Below are the code and all the weights of a small trained network. Each question names an input and a class and asks about switching units off, where a switched-off unit gives its printed mean instead of its output.

import numpy as np


def w(rows, s, z=0):
    codes = np.array(rows[::2]) - 128.0
    scale = np.full(codes.shape[1], s)
    scale[-1] = z or s
    return codes * scale


def f(y):
    return y / 2 * (1 + np.tanh(0.7978845608 * (y + 0.044715 * y**3)))


def log_softmax(a):
    a = a - a.max(-1, keepdims=True)
    return a - np.log(np.exp(a).sum(-1, keepdims=True))


def net(x, mask):
    res = np.array(x, float).reshape(1, 7) / 4 @ E
    y = f(res @ A[0][:, :-1].T + A[0][:, -1])
    res = res + np.where(mask, y, B[0][:, -1]) @ B[0][:, :-1]
    return log_softmax(res[-1] @ U[:, :-1].T + U[:, -1])


A, B = {}, {}
E = w([
[130,128,129,128,126,127,127,130],'x0',
[128,128,126,128,128,127,129,127],'x1',
[127,128,127,129,129,128,128,127],'x2',
[196,30,150,218,128,117,203,149],'x3',
[129,128,129,129,127,128,128,130],'x4',
[135,133,203,143,204,114,54,67],'x5',
[151,125,129,156,155,255,137,132],'x6',
],0.012)
A[0] = w([
[119,132,60,114,119,196,163,142,102],'n1',
[125,143,129,129,148,249,120,129,82],'n2',
[141,118,138,161,139,158,144,157,77],'n3',
[118,136,76,107,63,152,167,167,254],'n4',
[152,73,167,182,168,84,166,130,61],'n5',
[154,87,148,172,149,222,169,115,25],'n6',
[143,85,112,171,109,100,205,138,102],'n7',
],0.02,0.0072)
B[0] = w([
[124,125,151,159,29,147,155,86,208],'n1',
[171,105,139,170,174,241,142,121,233],'n2',
[115,133,124,105,112,64,119,107,169],'n3',
[109,142,92,114,2,107,164,137,249],'n4',
[121,125,194,163,67,139,140,28,225],'n5',
[65,205,82,71,127,77,89,131,226],'n6',
[180,61,117,131,174,135,144,232,227],'n7',
],0.02,0.019)
U = w([
[64,170,47,43,82,70,156,183,177],'0',
[149,92,176,205,63,171,205,66,54],'1',
[60,194,172,46,243,56,16,75,253],'2',
[186,107,157,175,253,220,106,131,63],'3',
[208,18,108,156,129,125,204,245,45],'4',
],0.0069,0.0045)

Each question gives the input, the list of numbers given to net, and the class t.
The units are the neurons (one row each of A and B). Each row of codes is followed by its name. A weight is (code - 128) times the scale printed after its matrix; where a second scale follows, it is the last column's (A, B and U).
mask holds one flag per neuron, in row order. A switched-off neuron (its flag False) gives its mean, the last column of its row in B, instead of its output. The means were averaged over made-up inputs and are rounded, as every weight is.
A unit's drop is (log p(t) with every unit on - log p(t) with that unit switched off) / (log p(t) with every unit on - log p(t) with every unit switched off).
The circuit of an input: a set's keep is (log p(t) with only the set's units on - log p(t) with every unit switched off) / (log p(t) with every unit on - log p(t) with every unit switched off). Starting from all 7 units, units are removed one at a time, each time the one whose removal leaves the highest keep (on an exact tie, the one counted first), for as long as the keep stays at least 0.8.
units of the circuit, in order: the units of the circuit, biggest drop first
unit that matters most: the unit with the biggest drop
k most important neurons: the k neurons with the biggest drops, biggest first
drop when u is switched off: that unit's drop, to one decimal
input [4,8,5,2,3,-8,5], class 0: units of the circuit, in order => [n6]
input [-8,-1,3,2,5,-7,3], class 0: 2 most important neurons => [n4, n6]
input [5,6,3,0,-8,4,-4], class 2: 3 most important neurons => [n4, n2, n1]
input [0,-3,0,3,-8,3,3], class 2: units of the circuit, in order => [n6, n4]
input [-8,1,-6,7,-3,-7,1], class 0: 3 most important neurons => [n6, n4, n2]
input [-8,3,-4,-8,5,4,-3], class 2: 2 most important neurons => [n4, n2]
input [-3,-4,5,1,1,-1,-2], class 4: 3 most important neurons => [n6, n5, n1]
input [6,-5,8,-1,8,-1,-4], class 0: 4 most important neurons => [n5, n2, n7, n1]
input [6,-4,4,-7,-6,1,4], class 3: units of the circuit, in order => [n4, n2]
input [-7,3,-1,0,-8,5,-8], class 2: 2 most important neurons => [n4, n1]
input [0,-7,-3,7,-2,0,-8], class 4: 2 most important neurons => [n7, n1]
input [3,6,-8,-3,4,6,2], class 3: 2 most important neurons => [n4, n6]
input [-7,-4,-2,0,-6,1,-3], class 2: 3 most important neurons => [n4, n7, n2]
input [4,3,-1,-8,-4,-4,1], class 1: unit that matters most => n6
input [5,-5,-4,-6,5,1,8], class 3: 3 most important neurons => [n2, n4, n5]
input [3,3,7,-1,-3,0,-2], class 0: 4 most important neurons => [n2, n5, n7, n1]
input [-7,6,3,5,0,8,7], class 2: drop when n6 is switched off => 1.1
input [7,0,4,7,-4,-4,7], class 0: drop when n6 is switched off => 2.7
input [6,1,7,4,4,-4,-1], class 4: drop when n2 is switched off => 0.0
input [8,6,6,-6,-3,1,8], class 3: unit that matters most => n2
